Here is a tiny trained network, its code and every weight. The questions are about switching its units off for an input and a class, where a switched-off unit gives its printed mean instead of its output.

import numpy as np


def w(rows, s, z=0):
    codes = np.array(rows[::2]) - 128.0
    scale = np.full(codes.shape[1], s)
    scale[-1] = z or s
    return codes * scale


def norm(h):
    return h / np.sqrt((h * h).mean(-1, keepdims=True) + 1e-5)


def f(y):
    return np.maximum(y, 0)


def log_softmax(a):
    a = a - a.max(-1, keepdims=True)
    return a - np.log(np.exp(a).sum(-1, keepdims=True))


def net(x, mask):
    res = np.array(x, float).reshape(1, 5) / 4 @ E
    u = 0
    for l in range(2):
        y = f(norm(res) @ A[l][:, :-1].T + A[l][:, -1])
        res = res + np.where(mask[u : u + 14], y, B[l][:, -1]) @ B[l][:, :-1]
        u += 14
    return log_softmax(norm(res)[-1] @ U[:, :-1].T + U[:, -1])


A, B = {}, {}
E = w([
[119,204,134,186,52,219,229],'x0',
[227,199,200,228,1,215,123],'x1',
[154,36,148,94,236,175,125],'x2',
[91,188,27,36,242,126,5],'x3',
[144,127,112,212,216,186,174],'x4',
],0.00076)
A[0] = w([
[136,84,85,143,168,237,215,141],'L0N0',
[111,143,72,80,114,196,221,163],'L0N1',
[170,203,99,130,86,188,145,214],'L0N2',
[174,3,178,111,166,99,134,182],'L0N3',
[197,89,218,188,112,140,112,23],'L0N4',
[97,197,54,161,113,79,112,39],'L0N5',
[147,205,76,155,157,143,48,101],'L0N6',
[201,40,182,122,159,169,105,151],'L0N7',
[99,62,82,55,219,118,77,198],'L0N8',
[212,146,235,200,61,143,133,119],'L0N9',
[179,156,192,179,19,183,200,97],'L0N10',
[86,63,97,177,213,180,170,161],'L0N11',
[111,174,90,179,177,204,161,162],'L0N12',
[47,119,136,135,123,36,194,246],'L0N13',
],0.0025,0.0013)
B[0] = w([
[119,218,166,114,80,49,94,194],'L0N0',
[122,210,196,144,113,25,180,179],'L0N1',
[136,91,183,134,131,178,44,207],'L0N2',
[191,94,92,108,126,179,160,205],'L0N3',
[172,180,72,3,172,127,147,172],'L0N4',
[193,86,110,38,162,170,90,157],'L0N5',
[191,175,202,77,117,145,159,182],'L0N6',
[176,109,119,86,148,213,138,183],'L0N7',
[47,100,112,203,61,99,169,254],'L0N8',
[108,148,61,97,191,39,184,224],'L0N9',
[43,62,86,159,166,79,123,232],'L0N10',
[134,95,158,155,136,220,39,202],'L0N11',
[133,146,127,80,44,116,70,193],'L0N12',
[168,118,205,158,40,128,151,206],'L0N13',
],0.0027,0.0028)
A[1] = w([
[91,44,104,182,217,210,126,113],'L1N0',
[180,237,152,146,209,198,70,94],'L1N1',
[82,30,93,144,123,147,122,58],'L1N2',
[155,115,104,116,96,51,77,250],'L1N3',
[193,93,142,95,111,60,141,113],'L1N4',
[224,145,161,184,120,189,200,222],'L1N5',
[33,179,74,103,116,56,95,110],'L1N6',
[85,209,193,248,96,58,188,100],'L1N7',
[25,219,51,182,139,48,128,80],'L1N8',
[112,2,62,195,96,172,80,40],'L1N9',
[110,200,97,182,151,187,157,10],'L1N10',
[214,161,84,29,195,104,228,22],'L1N11',
[130,52,120,151,192,52,210,128],'L1N12',
[244,184,153,138,159,169,100,141],'L1N13',
],0.0028,0.0016)
B[1] = w([
[47,166,125,164,154,90,42,177],'L1N0',
[187,96,178,73,54,186,113,187],'L1N1',
[154,156,83,169,149,207,71,172],'L1N2',
[136,111,149,170,141,164,163,253],'L1N3',
[138,155,93,164,127,133,193,178],'L1N4',
[63,135,150,116,114,20,161,200],'L1N5',
[100,104,225,176,93,80,195,228],'L1N6',
[17,20,182,176,109,69,136,237],'L1N7',
[90,46,241,149,46,36,211,218],'L1N8',
[116,125,50,179,191,222,86,179],'L1N9',
[112,68,144,123,100,56,157,132],'L1N10',
[168,205,71,88,252,52,182,164],'L1N11',
[166,227,121,77,124,143,89,213],'L1N12',
[149,223,133,77,93,114,83,188],'L1N13',
],0.0034,0.0026)
U = w([
[239,213,41,50,250,40,249,127],'0',
[50,55,32,251,231,246,10,170],'1',
[25,30,254,234,25,12,239,252],'2',
[226,29,39,188,67,233,227,4],'3',
[238,224,234,29,19,215,20,110],'4',
],0.0044,0.0036)

Each question gives the input, the list of numbers given to net, and the class t.
The units are the neurons (one row each of A and B). Each row of codes is followed by its name. A weight is (code - 128) times the scale printed after its matrix; where a second scale follows, it is the last column's (A, B and U).
mask holds one flag per neuron, layer by layer. A switched-off neuron (its flag False) gives its mean, the last column of its row in B, instead of its output. The means were averaged over made-up inputs and are rounded, as every weight is.
A unit's drop is (log p(t) with every unit on - log p(t) with that unit switched off) / (log p(t) with every unit on - log p(t) with every unit switched off).
The circuit of an input: a set's keep is (log p(t) with only the set's units on - log p(t) with every unit switched off) / (log p(t) with every unit on - log p(t) with every unit switched off). Starting from the 12 units with the biggest drops (on a tie, the unit counted first), units are removed one at a time, each time the one whose removal leaves the highest keep (on an exact tie, the one counted first), for as long as the keep stays at least 0.8.
units of the circuit, in order: the units of the circuit, biggest drop first
unit that matters most: the unit with the biggest drop
k most important neurons: the k neurons with the biggest drops, biggest first
k most important neurons of layer l: the k neurons of layer l with the biggest drops, biggest first
drop of u: that unit's drop, to one decimal
input [-2,6,1,2,1], class 0: unit that matters most -> L0N9
input [-1,6,1,0,-3], class 0: units of the circuit, in order -> [L0N9 L0N4 L1N11]
input [-8,7,-5,-5,3], class 0: 2 most important neurons -> [L0N4 L0N8]
input [2,5,6,-7,6], class 0: units of the circuit, in order -> [L0N4 L0N9 L0N8 L1N11]
input [2,-2,4,0,-6], class 3: 2 most important neurons -> [L0N0 L0N3]
input [-4,4,-2,2,-8], class 4: 2 most important neurons -> [L0N10 L0N8]
input [2,-1,7,-5,7], class 4: 2 most important neurons of layer 0 -> [L0N11 L0N8]
input [0,7,5,1,1], class 0: 3 most important neurons -> [L0N9 L1N11 L0N4]
input [7,4,5,6,-4], class 4: 2 most important neurons -> [L0N8 L0N2]
input [-4,-2,0,-5,-1], class 0: 2 most important neurons of layer 0 -> [L0N3 L0N2]
input [-6,-1,6,-6,3], class 1: 2 most important neurons of layer 1 -> [L1N0 L1N9]
input [-2,1,6,6,-1], class 1: drop of L0N8 -> 0.4
input [-4,0,6,-3,-5], class 1: drop of L0N3 -> -0.2
input [-6,6,-2,-8,1], class 0: unit that matters most -> L0N4
input [-4,-3,2,-3,-5], class 3: drop of L0N10 -> 0.2
